Below are the code and all the weights of a small trained network. Each question names an input and a target symbol and asks about switching units off, where a switched-off unit gives its printed mean instead of its output.

import numpy as np


def w(rows, s, z=0):
    codes = np.array(rows[::2]) - 128.0
    scale = np.full(codes.shape[1], s)
    scale[-1] = z or s
    return codes * scale


def norm(h):
    return h / np.sqrt((h * h).mean(-1, keepdims=True) + 1e-5)


def f(y):
    return np.maximum(y, 0)


def softmax(a):
    e = np.exp(a - a.max(-1, keepdims=True))
    return e / e.sum(-1, keepdims=True)


def log_softmax(a):
    a = a - a.max(-1, keepdims=True)
    return a - np.log(np.exp(a).sum(-1, keepdims=True))


def net(x, mask):
    ids = ['ΓΔΞΠΨαβεζημστφ'.index(c) for c in x.split()]
    T = len(ids)
    res = E[ids] + P[:T]
    r = norm(res)
    for j in range(3):
        rows = slice(3 * j, 3 * j + 3)
        q, k, v = (r @ M[0][rows].T for M in (Q, K, V))
        z = softmax(np.where(np.tri(T) > 0, q @ k.T / 3**0.5, -1e9)) @ v
        o = O[0][rows]
        res = res + np.where(mask[j], z, o[:, -1]) @ o[:, :-1]
    y = f(norm(res) @ A[0][:, :-1].T + A[0][:, -1])
    res = res + np.where(mask[3:7], y, B[0][:, -1]) @ B[0][:, :-1]
    return log_softmax(norm(res)[-1] @ U[:, :-1].T + U[:, -1])


Q, K, V, O, A, B = {}, {}, {}, {}, {}, {}
E = w([
[190,113,126,71],'Γ',
[158,104,175,123],'Δ',
[95,86,81,53],'Ξ',
[173,114,223,117],'Π',
[161,251,41,124],'Ψ',
[162,170,74,129],'α',
[203,219,105,143],'β',
[142,97,172,110],'ε',
[135,143,192,160],'ζ',
[147,166,53,112],'η',
[118,157,86,128],'μ',
[188,165,155,140],'σ',
[143,90,247,88],'τ',
[74,80,126,96],'φ',
],0.014)
P = w([
[108,82,114,169],'0',
[101,206,170,128],'1',
[127,115,108,105],'2',
[101,213,182,111],'3',
[131,109,106,101],'4',
[95,234,187,111],'5',
[125,105,103,100],'6',
[79,251,208,96],'7',
],0.013)
Q[0] = w([
[132,62,133,165],'h0',
[156,171,130,91],'h0',
[166,107,58,120],'h0',
[60,118,133,172],'h1',
[166,97,119,110],'h1',
[8,245,171,104],'h1',
[182,127,62,122],'h2',
[140,108,151,180],'h2',
[54,205,171,119],'h2',
],0.013)
K[0] = w([
[173,93,201,99],'h0',
[134,27,126,183],'h0',
[161,153,102,86],'h0',
[92,147,127,151],'h1',
[196,139,168,108],'h1',
[113,86,115,252],'h1',
[107,129,123,44],'h2',
[96,137,123,127],'h2',
[115,53,92,208],'h2',
],0.015)
V[0] = w([
[121,161,81,84],'h0',
[172,116,57,175],'h0',
[161,55,103,181],'h0',
[248,185,134,131],'h1',
[121,56,66,45],'h1',
[254,99,82,113],'h1',
[142,104,40,54],'h2',
[243,107,138,70],'h2',
[161,91,151,23],'h2',
],0.013)
O[0] = w([
[132,56,125,141,118],'h0',
[55,91,113,166,200],'h0',
[57,144,118,113,229],'h0',
[148,153,126,204,161],'h1',
[99,150,147,70,159],'h1',
[47,111,212,208,251],'h1',
[77,72,134,91,120],'h2',
[137,20,232,141,170],'h2',
[136,5,175,86,136],'h2',
],0.012,0.003)
A[0] = w([
[54,2,86,163,253],'n0',
[176,171,182,102,82],'n1',
[168,180,184,207,165],'n2',
[104,102,54,162,11],'n3',
],0.0091,0.003)
B[0] = w([
[207,40,1,180,254],'n0',
[178,140,108,70,173],'n1',
[178,164,179,80,231],'n2',
[31,185,62,113,138],'n3',
],0.01,0.006)
U = w([
[79,30,204,154,109],'Γ',
[20,158,159,168,78],'Δ',
[174,71,83,71,228],'Ξ',
[146,147,146,160,120],'Π',
[75,181,54,119,66],'Ψ',
[6,120,119,159,46],'α',
[114,165,147,215,55],'β',
[50,95,154,36,5],'ε',
[206,189,53,143,204],'ζ',
[92,149,100,99,150],'η',
[98,154,66,76,58],'μ',
[134,123,163,228,171],'σ',
[215,133,133,124,153],'τ',
[96,160,138,102,128],'φ',
],0.012,0.0031)

Each question gives the input, a string of symbols that net reads in full, and the target symbol t.
The units are the heads (3 rows each of Q, K, V and O) and the neurons (one row each of A and B). Each row of codes is followed by its name. A weight is (code - 128) times the scale printed after its matrix; where a second scale follows, it is the last column's (O, A, B and U).
mask holds one flag per unit, heads first, then neurons. A switched-off unit (its flag False) gives its mean, the last column of its rows in O or B, instead of its output. The means were averaged over made-up inputs and are rounded, as every weight is.
A unit's drop is (log p(t) with every unit on - log p(t) with that unit switched off) / (log p(t) with every unit on - log p(t) with every unit switched off).
The circuit of an input: a set's keep is (log p(t) with only the set's units on - log p(t) with every unit switched off) / (log p(t) with every unit on - log p(t) with every unit switched off). Starting from all 7 units, units are removed one at a time, each time the one whose removal leaves the highest keep (on an exact tie, the one counted first), for as long as the keep stays at least 0.8.
units of the circuit, in order: the units of the circuit, biggest drop first
unit that matters most: the unit with the biggest drop
which heads matter: for each layer, one digit per head in row order, 1 if its drop is at least 0.15 and else 0, layers parted by /
drop of u: that unit's drop, to one decimal
input Ξ Π Δ α η Π, target ε: which heads matter => 010
input η Ξ Γ Γ η, target Γ: which heads matter => 001
input β β ζ Γ, target σ: unit that matters most => h1
input τ Γ ε Ξ, target Ξ: which heads matter => 011
input Γ Ξ Π Ξ α ε, target Γ: which heads matter => 001
input α α β τ, target Δ: units of the circuit, in order => h2, h0
input β Π φ Γ Ψ Ψ Ξ η, target σ: which heads matter => 010
input α Π Π Π σ, target σ: which heads matter => 010
input ζ τ φ Ψ Π ζ μ Γ, target ζ: which heads matter => 011
input φ τ σ β β, target σ: which heads matter => 010
input τ Π Ξ η Ξ μ, target Ξ: which heads matter => 011
input β μ ε α, target σ: which heads matter => 000
input η ε α ε Γ η, target α: which heads matter => 100
input ε η β Π Γ η α, target Γ: units of the circuit, in order => h2
input α μ Γ Ψ Ψ Π, target Δ: which heads matter => 101
input Ξ η Γ τ Ξ Γ, target ε: which heads matter => 010
input Π Π Δ α, target τ: units of the circuit, in order => h2, h0
input ζ Γ τ τ Ξ β Ψ, target Ξ: which heads matter => 001
input Ψ Π τ, target τ: which heads matter => 000
input Ξ α α Ξ Π β, target ε: units of the circuit, in order => h2
input μ Ξ ε σ η Γ ζ, target ζ: drop of h1 => 0.0
input Ξ β α Ξ Δ ζ, target ε: drop of h2 => 0.1
input ζ β ε σ, target ζ: drop of h2 => 0.2
input β φ Γ σ ε Ξ, target σ: drop of h1 => 0.5
